Below is a small trained network, with its code and all its weights. Each question gives an input and a class and asks what happens when units are switched off, that is, made to give their printed mean instead of their output.

import numpy as np


def w(rows, s, z=0):
    codes = np.array(rows[::2]) - 128.0
    scale = np.full(codes.shape[1], s)
    scale[-1] = z or s
    return codes * scale


def f(y):
    return np.maximum(y, 0)


def log_softmax(a):
    a = a - a.max(-1, keepdims=True)
    return a - np.log(np.exp(a).sum(-1, keepdims=True))


def net(x, mask):
    res = np.array(x, float).reshape(1, 6) / 4 @ E
    y = f(res @ A[0][:, :-1].T + A[0][:, -1])
    res = res + np.where(mask, y, B[0][:, -1]) @ B[0][:, :-1]
    return log_softmax(res[-1] @ U[:, :-1].T + U[:, -1])


A, B = {}, {}
E = w([
[77,124,209,146,16],'x0',
[241,72,192,138,91],'x1',
[81,102,215,132,197],'x2',
[127,129,128,127,129],'x3',
[145,216,172,210,128],'x4',
[136,192,129,2,172],'x5',
],0.0087)
A[0] = w([
[162,99,161,125,139,68],'N0',
[153,201,151,130,124,94],'N1',
[169,151,139,147,134,84],'N2',
[116,137,123,48,118,152],'N3',
[198,80,132,133,97,125],'N4',
[119,73,126,63,124,74],'N5',
[158,144,102,117,71,81],'N6',
[150,100,111,124,184,90],'N7',
[113,149,125,109,130,129],'N8',
[108,156,151,135,81,87],'N9',
[156,174,136,167,139,94],'N10',
[107,87,145,158,147,114],'N11',
[133,105,187,90,50,86],'N12',
[131,141,121,195,130,124],'N13',
[53,178,97,167,128,92],'N14',
[107,154,152,110,84,61],'N15',
[126,99,97,167,119,232],'N16',
[183,151,72,137,109,118],'N17',
[133,150,133,104,130,254],'N18',
[127,139,86,128,98,80],'N19',
[106,83,157,121,162,98],'N20',
[209,138,181,73,119,133],'N21',
[135,152,105,108,90,118],'N22',
[103,110,205,151,211,119],'N23',
[50,116,80,111,159,93],'N24',
[98,117,114,98,139,79],'N25',
[62,132,151,90,66,98],'N26',
[125,199,136,166,134,90],'N27',
[124,123,108,105,129,83],'N28',
[90,6,71,67,103,66],'N29',
[166,176,73,141,106,106],'N30',
[130,139,166,87,161,126],'N31',
[115,129,138,118,106,63],'N32',
[141,114,111,143,168,53],'N33',
[207,118,126,138,189,95],'N34',
[161,140,118,149,171,75],'N35',
[135,165,116,102,143,113],'N36',
[155,213,155,101,121,137],'N37',
[71,173,97,105,111,86],'N38',
[140,130,74,142,63,87],'N39',
[170,101,149,132,132,45],'N40',
[104,89,74,169,114,97],'N41',
[154,171,142,151,144,70],'N42',
[138,115,67,135,175,82],'N43',
[122,168,128,164,134,96],'N44',
[98,107,108,178,153,140],'N45',
],0.015,0.0082)
B[0] = w([
[142,177,112,86,79,162],'N0',
[192,133,176,132,131,179],'N1',
[165,149,133,135,102,158],'N2',
[123,65,128,66,163,227],'N3',
[136,157,80,75,56,224],'N4',
[190,140,197,151,130,187],'N5',
[93,174,175,90,164,173],'N6',
[114,148,83,157,176,191],'N7',
[127,105,125,102,148,164],'N8',
[137,155,85,156,170,174],'N9',
[172,135,174,173,89,179],'N10',
[132,105,123,57,163,181],'N11',
[131,144,46,164,211,212],'N12',
[171,75,115,69,151,202],'N13',
[143,191,77,109,45,223],'N14',
[138,145,93,165,176,160],'N15',
[112,6,107,129,113,254],'N16',
[58,170,160,115,154,209],'N17',
[59,16,104,198,77,247],'N18',
[103,165,153,84,153,161],'N19',
[85,174,160,82,147,175],'N20',
[135,157,86,78,35,235],'N21',
[94,131,154,109,153,172],'N22',
[45,206,194,83,147,245],'N23',
[136,185,87,120,33,225],'N24',
[148,141,144,115,125,161],'N25',
[128,160,78,164,206,213],'N26',
[189,122,190,185,110,190],'N27',
[159,144,131,111,139,148],'N28',
[219,144,227,204,107,249],'N29',
[73,173,167,121,147,202],'N30',
[143,78,129,102,155,194],'N31',
[133,138,94,152,140,135],'N32',
[115,142,92,144,173,155],'N33',
[131,145,57,167,185,227],'N34',
[148,154,103,145,176,173],'N35',
[137,94,126,93,150,179],'N36',
[154,57,126,75,167,214],'N37',
[145,156,79,85,71,198],'N38',
[64,164,173,89,170,195],'N39',
[149,162,106,84,70,154],'N40',
[172,104,111,31,170,201],'N41',
[168,148,161,162,124,160],'N42',
[138,153,82,178,185,206],'N43',
[177,122,162,148,117,169],'N44',
[139,79,104,81,157,209],'N45',
],0.023,0.0086)
U = w([
[185,157,69,99,41,93],'0',
[175,141,59,172,173,108],'1',
[99,161,188,88,136,104],'2',
[254,113,190,158,102,97],'3',
[154,92,105,117,107,252],'4',
[188,56,112,74,128,99],'5',
[102,54,104,185,67,138],'6',
[77,92,160,229,64,103],'7',
],0.0073,0.021)

Each question gives the input, the list of numbers given to net, and the class t.
The units are the neurons (one row each of A and B). Each row of codes is followed by its name. A weight is (code - 128) times the scale printed after its matrix; where a second scale follows, it is the last column's (A, B and U).
mask holds one flag per neuron, in row order. A switched-off neuron (its flag False) gives its mean, the last column of its row in B, instead of its output. The means were averaged over made-up inputs and are rounded, as every weight is.
A unit's drop is (log p(t) with every unit on - log p(t) with that unit switched off) / (log p(t) with every unit on - log p(t) with every unit switched off).
The circuit of an input: a set's keep is (log p(t) with only the set's units on - log p(t) with every unit switched off) / (log p(t) with every unit on - log p(t) with every unit switched off). Starting from the 12 units with the biggest drops (on a tie, the unit counted first), units are removed one at a time, each time the one whose removal leaves the highest keep (on an exact tie, the one counted first), for as long as the keep stays at least 0.8.
units of the circuit, in order: the units of the circuit, biggest drop first
most important unit: the unit with the biggest drop
k most important neurons: the k neurons with the biggest drops, biggest first
drop of u: that unit's drop, to one decimal
input [-4,-7,7,5,4,1], class 0: most important unit : N14
input [1,-1,-6,3,-5,8], class 5: 3 most important neurons : [N3; N23; N37]
input [-5,-8,-7,-6,4,-3], class 0: 4 most important neurons : [N14; N24; N38; N23]
input [0,5,-3,4,5,-4], class 0: 2 most important neurons : [N4; N29]
input [5,-1,5,-5,7,6], class 3: units of the circuit, in order : [N27; N1]
input [-4,4,8,-1,-8,-7], class 2: 4 most important neurons : [N23; N20; N11; N27]
input [-4,6,-8,5,-6,-8], class 2: 2 most important neurons : [N39; N17]
input [6,-2,3,-1,-3,-6], class 1: 2 most important neurons : [N26; N12]
input [-7,2,5,0,2,7], class 1: 4 most important neurons : [N34; N7; N16; N35]
input [2,0,-3,4,4,-5], class 5: 2 most important neurons : [N13; N29]
input [-3,5,8,4,-8,-3], class 2: 2 most important neurons : [N23; N20]
input [-2,5,5,5,-1,-4], class 0: units of the circuit, in order : [N4; N0]
input [3,-8,-2,-4,8,4], class 0: 2 most important neurons : [N14; N38]
input [3,6,7,6,-2,1], class 2: units of the circuit, in order : [N23]
input [-2,7,7,-1,-4,-2], class 0: units of the circuit, in order : [N4; N0]
input [6,-1,-3,0,-1,-5], class 1: units of the circuit, in order : [N12; N26]
input [-5,7,-8,-2,3,-2], class 2: drop of N14 : 0.2
input [0,-2,0,-3,-1,7], class 5: drop of N3 : 0.2
input [7,-1,3,-1,-4,4], class 1: drop of N12 : 0.1
input [7,4,-1,-7,-6,-8], class 5: most important unit : N16
